Where the symbols take the elements:
at | j v a m
q203 | q286 q463 q759 q63
q487 | q746 q896 q352 q259
q599 | q501 q203 q286 q302
q259 | q723 q574 q684 q179
q392 | q66 q746 q44 q194
q649 | q340 q501 q43 q219
q811 | q955 q943 q653 q799
q787 | q864 q873 q530 q576
q704 | q599 q691 q203 q663
q16 | q215 q604 q828 q955
q463 | q759 q214 q99 q704
q808 | q72 q992 q259 q951
q44 | q474 q709 q609 q159
q989 | q63 q340 q704 q905
q273 | q823 q793 q754 q976
q230 | q873 q402 q702 q759
q11 | q186 q179 q933 q693
q813 | q992 q159 q19 q324
q474 | q896 q609 q757 q19
q949 | q793 q240 q861 q675
q754 | q923 q222 q366 q621
q905 | q848 q700 q663 q861
q873 | q530 q702 q869 q568
q810 | q655 q955 q482 q565
q223 | q882 q320 q854 q828
q864 | q693 q530 q399 q708
q119 | q866 q194 q813 q702
q757 | q256 q80 q971 q778
q827 | q223 q150 q320 q604
q976 | q112 q991 q621 q407
q85 | q551 q820 q867 q595
q219 | q700 q577 q224 q850
q179 | q933 q808 q72 q399
q621 | q293 q273 q823 q92
q869 | q951 q324 q855 q787
q655 | q687 q482 q132 q80
q971 | q799 q553 q330 q896
q951 | q11 q855 q179 q864
q684 | q392 q487 q746 q72
q700 | q663 q224 q989 q498
q595 | q930 q111 q499 q687
q256 | q977 q971 q799 q487
q102 | q787 q230 q873 q286
q415 | q949 q923 q240 q52
q576 | q708 q568 q269 q649
q439 | q559 q827 q223 q16
q955 | q482 q653 q783 q135
q709 | q609 q977 q565 q392
q693 | q230 q399 q402 q463
q302 | q577 q63 q886 q956
q66 | q778 q44 q474 q813
q72 | q194 q259 q723 q11
q194 | q813 q723 q159 q186
q565 | q80 q135 q191 q44
q855 | q179 q866 q808 q530
q30 | q85 q559 q820 q373
q214 | q99 q864 q693 q691
q366 | q850 q956 q285 q823
q823 | q415 q754 q923 q112
q498 | q48 q201 q905 q949
q324 | q855 q119 q866 q873
q991 | q621 q33 q273 q59
q407 | q543 q59 q92 q827
q501 | q43 q286 q576 q577
q691 | q203 q708 q463 q989
q923 | q240 q366 q850 q293
q399 | q402 q951 q11 q214
q559 | q820 q223 q882 q215
q702 | q869 q186 q324 q102
q191 | q553 q810 q655 q609
q553 | q330 q655 q687 q757
q663 | q302 q989 q63 q48
q63 | q886 q704 q599 q848
q286 | q576 q759 q568 q886
q19 | q574 q66 q778 q866
q159 | q19 q392 q66 q119
q201 | q905 q219 q700 q240
q992 | q259 q19 q574 q855
q222 | q366 q48 q956 q273
q783 | q373 q16 q215 q810
q33 | q273 q949 q793 q634
q634 | q976 q675 q991 q622
q956 | q285 q848 q585 q754
q92 | q957 q976 q112 q320
q330 | q871 q687 q811 q256
q882 | q528 q854 q38 q30
q150 | q320 q622 q407 q551
q80 | q971 q191 q553 q474
q977 | q565 q799 q135 q746
q320 | q854 q407 q543 q439
q799 | q135 q330 q871 q352
q528 | q150 q38 q622 q85
q135 | q191 q871 q810 q709
q793 | q754 q861 q222 q991
q933 | q119 q72 q194 q402
q828 | q30 q439 q559 q783
q861 | q222 q498 q48 q33
q820 | q867 q882 q528 q111
q293 | q408 q823 q415 q957
q186 | q324 q933 q119 q230
q609 | q757 q565 q80 q66
q886 | q649 q599 q501 q585
q48 | q956 q905 q848 q793
q340 | q704 q43 q691 q700
q530 | q399 q869 q951 q269
q854 | q38 q543 q483 q559
q759 | q568 q99 q102 q599
q746 | q44 q352 q709 q723
q708 | q463 q269 q214 q340
q52 | q675 q293 q408 q483
q723 | q159 q684 q392 q933
q408 | q33 q415 q949 q920
q373 | q595 q215 q111 q655
q568 | q269 q102 q787 q501
q866 | q808 q813 q992 q869
q622 | q407 q252 q59 q867
q38 | q622 q483 q252 q820
q285 | q201 q585 q219 q923
q920 | q634 q52 q675 q38
q59 | q92 q634 q976 q150
q896 | q352 q757 q256 q574
q848 | q585 q663 q302 q222
q269 | q214 q787 q864 q43
q224 | q989 q649 q340 q201
q402 | q702 q11 q186 q99
q215 | q111 q828 q30 q482
q585 | q219 q302 q577 q366
q604 | q828 q551 q439 q653
q483 | q252 q957 q920 q882
q43 | q691 q576 q708 q224
q499 | q604 q85 q551 q943
q574 | q684 q778 q487 q808
q240 | q861 q850 q498 q408
q867 | q827 q528 q150 q499
q957 | q920 q112 q52 q854
q577 | q224 q886 q649 q285
q111 | q499 q30 q85 q132
q543 | q483 q92 q957 q223
q99 | q102 q693 q230 q203
q352 | q709 q256 q977 q684
q112 | q52 q621 q293 q543
q930 | q16 q499 q604 q811
q687 | q811 q132 q943 q971
q482 | q132 q783 q373 q191
q778 | q487 q474 q896 q992
q653 | q783 q930 q16 q871
q943 | q653 q595 q930 q330
q252 | q59 q920 q634 q528
q675 | q991 q408 q33 q252
q871 | q810 q811 q955 q977
q551 | q439 q867 q827 q930
q132 | q943 q373 q595 q553
q850 | q498 q285 q201 q415

The rows follow the links: the fewer symbols apart two elements are, the more alike their rows tend to be.

Each row is also shifted at random along 7 hidden directions that mean nothing.

Some elements, each with a row of numbers:
q653: (33, 151, -29, -9, -12, -139, -3, 51, 9, 10, 13, -173, -149, 7, -153, 12, 38, -105, 64, -7, -57, 14, 77, 26, -105, 1, 40, 10, -14, -38, 10, 92, -74, -20, -103, -65, 59, -23, -41, -8, -12, -35, 78, 7, 35, 5, -1, -56, -36, -8, -169)
q820: (-75, -79, 80, 16, -61, 14, 21, -123, 38, -41, -23, 72, 39, 3, 0, -19, 22, 56, 83, 87, -20, -4, 62, -10, -42, 28, 58, 36, 1, -83, -34, 24, -56, 48, 37, -8, -32, 91, -82, -90, 19, -58, 13, 60, 48, -20, 34, -102, -34, -99, 51)
q811: (-79, 10, 38, -10, -27, 10, -2, 14, 55, -25, 19, -42, -28, 25, -57, -13, 1, -49, 75, -7, -23, 50, 86, 46, -62, -21, 46, -13, -91, -52, 48, -6, -100, 37, -26, -88, 9, -27, -96, -5, 48, -87, 30, -21, 65, -3, 155, -52, -56, -83, -174)
q501: (74, 66, 64, -60, -21, -179, -21, 9, -18, -113, -63, 0, -53, -112, -162, 29, -15, -33, -110, -74, -53, 221, -74, 69, 22, -13, -88, -12, 113, 9, 46, 55, 79, -45, 13, 1, 5, -20, 75, 34, -71, 57, 3, 95, -23, 7, -74, 14, -221, 80, -77)
q585: (-159, -4, 114, -29, -28, -116, -15, -6, 37, -74, 73, -126, 21, 69, 28, 53, -32, 19, -24, -39, -56, 74, -40, 6, 80, -116, -23, -48, -90, 7, 43, -126, 58, 42, 84, 55, 3, -51, 3, 56, -8, -27, -48, 28, 10, 13, 80, 29, -107, -36, -182)
q723: (-127, -97, 69, 151, -60, 5, 13, 9, -15, -26, -35, -28, 11, 20, 25, -50, 78, 57, 15, 137, 121, -57, 79, 68, 1, 26, -3, -91, -134, -76, -8, -67, -70, 27, 49, -60, -8, -2, -44, 51, 177, -39, -17, 47, 182, -22, 247, 0, -58, -107, 109)
q119: (61, -90, 44, 3, 48, -82, -15, -34, -50, 89, -54, -9, 54, 1, -66, -8, -100, 9, -65, 81, 81, 44, -21, -29, -19, 42, -66, -8, -72, 22, -14, -48, -20, -79, -9, -28, 70, -77, 95, 164, 25, 39, -46, -101, 44, -12, 40, 110, 84, 53, 76)
q799: (29, 77, -9, 22, 73, 10, 4, 343, -59, -72, 89, -47, -168, 119, 49, 11, 18, -83, 84, -48, 29, -160, 81, 31, -31, -98, 63, 1, 0, 76, -48, -5, -82, 59, -61, -39, -50, -86, -62, 99, 28, 25, 30, -153, 12, 2, 41, 41, 41, -39, -155)
q132: (-39, 70, 41, 6, -17, -10, -1, 60, 28, 46, -5, -110, -100, 35, -55, -65, 41, -86, 54, 40, 45, -73, 95, 54, -81, 3, 53, 35, -47, -53, 35, 75, -84, 12, -81, -67, 15, 16, -52, -12, 44, -47, 42, -43, 53, -14, 63, -45, -72, -38, -1)
q256: (223, -81, -73, -87, 88, 124, -11, -45, -35, 15, 14, 151, 65, -47, 145, 34, -116, -13, -1, -106, -3, -16, -9, -5, -53, 1, -6, 42, 26, 31, -85, 51, -65, -52, -75, -39, -32, -51, 8, 14, -49, 47, 42, -77, -31, 13, -95, 17, 134, 49, 57)
q663: (-91, -42, 167, 36, -70, -117, 18, 64, -20, -180, -92, 120, -23, -44, -150, -21, 49, 70, -40, 73, 4, 141, -24, 44, 64, -4, -34, -12, 126, 0, 27, -10, 81, 60, 124, 34, -60, 54, 14, 19, 0, 19, -56, 86, 14, -27, 17, -9, -234, -38, 15)
q259: (12, -51, 29, 89, 17, 34, 8, 141, -38, 8, 1, -31, -8, 30, 100, -57, 46, 14, 0, 57, 124, -131, 31, 41, 12, -15, -4, -21, -61, 36, -20, -2, -61, 35, 10, -28, -32, -27, -10, 68, 110, 22, -36, -66, 89, -12, 102, 59, 19, -51, 96)
q700: (-99, -29, 64, -3, -15, -40, -2, -37, 43, 35, 50, -125, 71, 37, 92, -10, -1, 38, -32, 0, 4, -16, -61, -26, 90, -73, -25, -5, -73, 34, 38, -65, 53, 40, 75, 69, 6, 4, 16, 10, 12, -18, -70, 8, -11, 2, 22, 43, -21, -26, -27)
q949: (-168, -21, -31, 42, -14, 169, 19, 16, 29, 68, -44, 151, 32, 59, -66, -64, 42, 45, 6, 92, 37, -34, -5, -52, 49, 77, 38, 15, 51, -9, 75, -79, 98, 30, 71, 49, -17, 91, 1, -58, 3, -34, -31, -43, -89, -16, 15, -12, 39, 17, 129)
q415: (-137, -75, 47, -17, -45, 160, 5, -130, 72, 44, -32, 123, 105, 1, 51, -65, 5, 54, -11, 40, 21, 11, -18, -12, 42, 31, 25, 38, 20, -46, 67, -37, 63, 29, 67, 45, -31, 103, -12, -102, 2, -44, -27, 31, -57, -13, 6, -41, -61, -14, 165)
q923: (-90, -43, -104, -35, -16, 174, -8, -213, 52, 83, -11, 133, 139, -7, 9, 23, -39, 59, -31, -18, -56, 73, -61, -80, 43, 79, 4, -17, -1, -38, 43, -95, 100, -40, 43, 55, 26, 53, 25, -98, -46, -36, 1, 56, -95, 15, -27, -27, 116, 48, 66)
q599: (-91, -1, -43, 8, -23, 76, -12, -30, 11, -59, -23, 115, 34, -31, -56, 27, -5, 26, -75, -52, -17, 153, -52, 33, 60, 26, -46, -91, 9, -28, 66, -111, 97, -37, 51, 2, -2, -23, 29, 8, 2, -3, 6, 82, -18, 16, 73, 21, -71, 47, -24)
q203: (-64, 26, -138, 86, 27, 92, 6, 55, -51, 93, 5, 9, -4, 54, 20, 18, 30, 33, -52, 27, 58, -81, -44, -40, 70, 51, -22, -79, -26, 26, 10, -120, 101, -51, 20, 46, 38, -18, 78, 45, 35, 45, -13, -23, -38, 14, 19, 80, 139, 81, 117)
q38: (-102, 102, -127, -31, 15, 158, -3, 44, 55, 40, 94, -13, -52, 96, 39, 32, 13, -60, 78, -97, -75, -65, 29, -34, -16, -21, 88, -8, -24, -18, 44, -61, 13, 22, -45, 1, 5, -4, -66, -83, -37, -60, 68, -37, -88, 23, 13, -46, 91, 1, -143)
q783: (-49, 33, -74, 30, -10, 233, 2, 81, -5, -36, 27, 121, -94, 39, 105, -22, 62, -41, 70, -36, 47, -146, 99, 69, -66, 21, 95, -7, 24, -82, -21, 24, -41, 2, -79, -48, -69, 40, -77, -91, 42, -14, 104, 8, 9, 8, 34, -80, -26, -28, 136)
q848: (-183, -25, 118, 8, -18, -112, -4, 36, 4, -43, 21, -64, 0, 96, -56, 22, -20, 33, -16, 56, -9, 48, -24, -27, 67, -58, -11, -38, -56, 14, 33, -141, 77, 30, 87, 61, 20, -25, 26, 99, -3, -8, -62, -24, 2, -9, 68, 50, -66, -14, -86)
q252: (-52, 75, 12, -19, 39, -25, 1, 120, -39, 58, -11, 8, -122, 114, -119, -13, -2, -49, 43, 85, 16, -107, 39, -63, -47, 31, 67, 80, 80, 12, -15, -2, 50, -3, -47, 47, 20, 38, 37, 33, -75, 32, 13, -129, -98, -21, -123, 13, 50, 61, 73)
q808: (81, 2, 4, 61, 24, -2, -3, 154, -80, -50, 7, -22, -82, -8, 117, -13, 41, -3, -34, -4, 108, -131, 13, 71, 3, -26, -23, -23, 14, 23, -67, 28, -16, -15, -36, -21, -39, -39, 29, 66, 58, 83, 13, -9, 62, 0, 0, 57, -45, 6, 147)
q867: (-81, -78, 235, -86, 3, -37, -1, 14, 56, 5, -27, 28, 18, 62, -48, -84, -68, -26, 51, 83, 40, 5, 60, -2, -47, -43, 48, 131, -14, -7, 43, 31, -67, 74, 15, -13, -26, 44, -39, 36, -16, -57, -51, -145, -14, -40, 18, -11, -117, -65, 1)
q869: (70, 95, -16, 18, 1, -138, -14, 99, -24, -11, -46, -86, -71, -70, -180, -4, 23, -58, -71, -25, 4, 139, -31, 50, 7, 10, -84, -48, 12, 41, 67, 37, 6, -41, -18, -55, 48, -67, 48, 78, 17, 23, -10, 11, 27, 3, 38, 50, -81, 49, -134)
q543: (-29, 10, 35, -116, 14, 144, -18, -68, 51, 57, 54, 4, 4, 47, 175, -23, -54, -55, 11, -73, 14, -110, 6, 11, -31, -50, 65, 101, 8, -43, 10, 34, 21, -7, -73, 29, -36, 48, -10, -81, -70, -3, 48, -46, -86, 7, -106, -40, -54, 31, 138)
q813: (48, 12, -92, 74, 38, -84, 5, 67, -31, 35, 56, -148, 2, 30, 19, 48, 5, -2, 9, -5, -4, -37, -2, -30, 22, -21, -29, -83, -122, 57, -41, -63, -58, -8, -3, -23, 52, -108, -3, 96, 69, 2, -19, -27, 71, 11, 94, 67, 173, -18, -163)
q150: (-41, 38, -81, 0, -27, 125, 14, -56, 46, 9, 14, 65, 0, -2, 1, -5, 46, 1, 77, -20, -61, -32, 34, -22, -27, 35, 68, 24, 40, -39, 15, 25, -9, 30, -11, 3, -18, 68, -74, -138, -18, -56, 46, 45, -44, 5, -25, -95, 45, -28, -22)
q16: (79, 13, -8, -71, 8, 46, -6, -38, -18, -85, 16, 94, -58, -22, 56, 44, -36, -35, 51, -73, -41, -12, 52, 40, -93, -13, 52, 41, 71, -69, -77, 76, -49, -24, -87, -29, -46, 15, -38, -62, -61, 20, 94, 31, -11, 10, -86, -85, -45, 6, 42)
q222: (51, 69, 22, -80, -1, -3, -10, 28, -22, -111, -15, 100, -64, -54, -8, 24, 2, -17, -60, -97, -46, 60, -58, 48, 16, -29, -15, 46, 183, 6, 1, 67, 114, -20, -6, 55, -60, 48, 46, -58, -117, 77, 33, 74, -111, 13, -190, -23, -170, 82, 69)
q366: (-279, -21, 52, -69, -6, 107, -40, -50, 63, 0, 85, -19, 32, 139, 75, 51, -82, -11, -27, -59, -17, 48, -16, 5, 44, -78, 23, -59, -140, -62, 86, -233, 95, -20, 26, 37, 19, -56, 15, 54, -15, -55, 7, -25, -44, 19, 132, 27, -73, 14, -73)
q43: (95, 65, 20, -19, -27, -128, -18, -1, -42, -54, -66, -22, -58, -109, -86, 6, 31, -8, -102, -31, -5, 103, -66, 56, 23, 12, -80, -9, 117, 6, 9, 86, 80, -56, -1, 13, 4, 6, 88, 3, -53, 81, 4, 102, -15, 7, -122, 19, -158, 85, 71)
q709: (16, -30, -47, -36, 30, 54, -23, -10, -14, -57, 3, 130, 0, 1, -81, 70, -88, -28, 13, -67, -34, 145, 39, 25, -64, 22, -8, -71, -52, -45, 1, -79, -54, -54, -41, -97, 24, -106, -20, 78, 3, -28, 59, -26, 35, 13, 130, 5, 39, 15, -151)
q223: (-121, -86, 118, 34, -71, -9, 25, -102, 30, -46, -107, 150, 18, 0, -166, -59, 32, 58, 78, 162, 8, 70, 82, -15, -49, 87, 53, 41, 38, -96, 10, 14, -32, 49, 60, -18, -13, 114, -64, -62, 24, -73, 0, 39, 38, -37, 61, -100, -84, -81, 83)
q568: (-49, -51, -57, 81, 18, 15, 6, 63, -60, -59, -9, 102, 29, 26, -36, 55, -1, 77, -35, 22, 2, 46, -34, -36, 78, 21, -40, -101, -1, 36, -17, -152, 74, -7, 87, 32, -6, -49, 40, 83, 29, 30, -43, 9, -5, 8, 77, 73, 88, 20, -27)
q957: (-159, 62, -52, 50, -33, -30, 10, -17, -14, -25, 48, -49, -88, 117, -36, 78, 49, 18, 77, 49, -64, -78, 56, -52, -22, 12, 83, -42, -12, -75, -54, -91, 49, 4, -3, 54, 21, 28, -29, -33, -21, -10, 58, 60, -8, 7, -6, -62, 61, -10, -24)
q655: (-8, 43, 122, 39, -35, -97, 10, 95, 15, 29, -27, -160, -101, 15, -38, -98, 81, -62, 59, 109, 85, -112, 101, 63, -74, -21, 36, 67, -34, -33, 8, 129, -112, 48, -55, -64, -6, 41, -48, -2, 72, -26, 3, -40, 102, -33, 49, -38, -122, -84, 50)
q850: (-13, 31, -165, 50, -17, 16, 11, -146, -38, 68, -8, 25, 31, -6, -25, 65, 30, 72, -24, 37, -64, -22, -57, -102, 40, 98, 2, -43, 52, -17, -47, -54, 113, -59, 21, 87, 56, 47, 64, -78, -49, 35, 17, 107, -71, 19, -118, -21, 171, 81, 99)
q373: (-33, 98, -28, -11, -2, 17, -10, 56, 2, 3, 37, -74, -131, 56, -24, 6, 23, -87, 59, -19, -5, -73, 86, 35, -87, -8, 66, 5, -38, -68, -7, 25, -64, -22, -100, -54, 16, -18, -51, -16, 2, -22, 90, -18, 26, 7, 28, -54, -24, -11, -46)
q324: (114, -38, 14, -81, 64, 31, -31, 44, -26, -28, -29, 124, 32, -60, -30, 15, -105, -38, -90, -92, 25, 145, -59, 39, -1, -11, -82, -6, 27, 45, 33, -17, 7, -61, -21, -48, -5, -88, 69, 110, -32, 45, -9, -69, -24, 11, 6, 87, -38, 84, -27)
q85: (32, -44, 112, -84, 50, 25, -6, 12, 29, 103, 71, -120, 18, 91, 221, -54, -57, -45, 61, 19, 61, -227, 34, -25, -40, -87, 69, 142, -56, 29, -44, 71, -73, 41, -60, 38, -28, 33, -17, -2, -23, 7, -21, -158, -24, -21, -96, 9, 38, -37, 120)
q871: (-76, -78, 101, 63, -38, -22, 24, -5, 10, -14, -53, 44, -2, 29, -95, -50, 20, 25, 76, 143, 56, -12, 103, 12, -58, 48, 39, -1, -57, -59, -9, -4, -101, 45, 22, -67, 1, 27, -75, 26, 88, -66, -10, -26, 106, -36, 155, -39, -13, -99, 17)
q392: (121, 96, -38, 11, 42, -64, -1, 182, 7, 58, 19, -153, -59, -21, -35, -43, 26, -88, 1, -47, 26, -26, 8, 25, -13, -36, -29, 11, -40, 93, 53, 83, -88, 21, -55, -67, 27, -75, -10, 59, 43, -9, -24, -104, 27, -8, 37, 62, 30, -12, -180)
q293: (-12, -114, 23, -133, 51, 186, 1, -59, 70, -21, 46, 214, 177, 13, 126, 21, -120, 50, 11, -109, -80, 71, -82, -81, 71, -59, 18, 76, 59, 78, 32, -63, 45, 70, 86, 67, -76, 16, -34, -52, -104, -36, -59, -94, -158, 5, -70, 5, 76, -8, -99)

From each start, follow one symbol. Which element do you reach?
Answers are names.
(-59, 86, -91, 83, -33, 172, -12, 160, -10, -74, 45, -30, -107, -17, 166, -26, 125, -46, -53, -112, 94, -105, 19, 167, 34, -41, -8, -109, -24, -44, 40, -10, 31, -5, -44, -47, -64, -18, -22, -41, 105, 29, 66, 96, 72, 27, 117, -1, -166, -7, 103)
m q864
(-35, 23, -123, -35, -30, 127, 9, -137, 84, 5, 74, 16, 72, -2, 77, 53, 11, 4, 89, -99, -136, 24, 13, -45, -10, -9, 66, -12, -35, -33, 13, -10, -32, 37, -2, 1, -8, 26, -106, -151, -24, -91, 52, 73, -31, 23, 13, -108, 105, -56, -185)
m q30
(99, -59, -171, 72, -12, 164, 5, -75, -38, -102, 59, 93, 60, -90, 275, 77, 44, 79, -10, -123, -17, -61, -20, 60, 36, -6, -11, -127, -19, -37, -113, -18, -20, -29, -4, -14, -73, -36, -38, -82, 71, 40, 67, 176, 79, 46, 40, -42, 76, -28, 86)
a q723
(-42, -65, 62, 40, 28, 3, -3, 68, -38, 22, 5, -7, -39, 94, 25, -20, -29, -12, 50, 101, 98, -115, 88, 4, -57, 4, 46, 3, -96, -32, -57, -48, -90, -9, -40, -43, 8, -41, -19, 103, 67, -2, 11, -109, 83, -22, 108, 24, 51, -41, 84)
j q971
(-16, 98, -20, 83, -73, -125, 21, 45, -7, -53, -51, -81, -50, -77, -124, -17, 132, 24, -45, 26, -25, 61, -41, 24, 69, 23, -47, -37, 84, 17, 44, 60, 78, 21, 58, 38, 5, 57, 20, -55, 17, 19, -27, 138, 5, 5, -35, -17, -117, 4, -27)
v q340
(-204, 10, 192, -103, 1, -39, -20, 90, 84, -11, 11, -17, -2, 101, -134, -41, -68, -55, -3, 2, -16, 125, -9, -11, 35, -91, 12, 57, -30, 35, 154, -93, 48, 68, 57, 14, 0, -14, -14, 82, -51, -68, -68, -145, -80, -23, 75, 42, -154, -20, -197)
m q112
(30, 40, -16, 18, -4, -186, -12, -29, -46, -2, -18, -107, -24, -28, -107, 53, -6, 10, -80, 13, -33, 92, -54, -16, 30, 8, -73, -61, -7, 14, -12, -37, 65, -63, 14, 28, 70, -55, 92, 85, -16, 50, -18, 59, 15, 8, -29, 55, -5, 70, -55)
m q649
(53, 34, -96, -1, 16, -46, -22, -66, 4, 64, -3, -79, 35, -58, -70, 35, -29, -28, -66, -47, -23, 122, -44, 2, 6, 29, -78, -82, -79, 10, 44, -38, -1, -78, -17, -46, 84, -91, 50, 54, 19, -1, -1, 30, 28, 21, 65, 51, 63, 54, -111)
a q933
(-57, -20, -16, 54, -57, -1, 11, -100, 20, 22, -86, 47, 69, -74, -111, -36, 48, 66, -70, 60, 4, 113, -55, -5, 63, 76, -62, -37, 29, -16, 65, -18, 81, -14, 81, 22, 24, 60, 39, -46, 24, -9, -43, 100, 3, -2, 25, -1, -56, 24, 66)
v q599
(-182, -37, 131, 34, -54, -88, -5, -54, -2, -24, -2, -86, -3, 69, 34, -6, 23, 52, -32, 100, 51, -44, -3, 6, 47, -33, -1, -20, -50, -57, -6, -84, 77, 5, 61, 74, 7, 38, 37, 36, 22, 13, -30, 57, 40, -10, 38, 6, -125, -18, 143)
v q219
(-181, -24, -33, 48, 23, 71, -13, 83, -26, 11, 21, 58, -1, 109, -58, 35, -37, 28, -51, 29, 43, 37, -21, -26, 66, 16, -19, -107, -84, 4, 50, -230, 95, -36, 49, 20, 37, -81, 59, 136, 36, 4, -19, -64, -12, 9, 148, 103, 60, 47, -26)
a q568
(64, 81, -265, 68, 1, 97, 15, -46, 2, 88, 6, 22, 64, -74, -20, 38, 71, 49, -45, -62, -77, 28, -95, -78, 96, 81, -47, -77, 51, 69, 34, -26, 101, -30, 43, 53, 38, 12, 38, -104, -17, 10, -15, 87, -85, 31, -65, 16, 203, 68, -56)
j q340
(101, 23, -144, 123, 1, 6, 23, 112, -65, -86, 31, 2, -39, -46, 64, 52, 91, 38, 23, -35, -12, -59, 8, 23, 30, 7, -12, -97, 12, 35, -85, 16, -36, 12, 7, -19, -35, -40, -38, -14, 74, 37, 23, 90, 78, 18, 42, -2, 90, -38, -48)
j q259
(-61, -49, 94, -76, 34, 50, 2, 31, 8, -23, 47, 75, 29, 95, 97, 1, -65, 22, 35, -6, -9, -73, -13, -52, 21, -65, 48, 81, 41, 33, -23, -45, 39, 53, 32, 77, -51, 29, -7, 5, -68, 5, -33, -96, -93, -12, -83, 11, 3, -13, 29)
j q52
(-48, 64, -7, -33, -12, 39, -5, -8, 14, 55, -4, -33, -33, 13, 19, -31, 34, -19, -44, -8, 13, -52, -33, 3, 26, 0, 10, 38, 58, -17, 45, 20, 97, -15, -15, 58, -2, 62, 48, -54, -49, 26, 7, 17, -80, 2, -104, -2, -69, 58, 131)
v q850
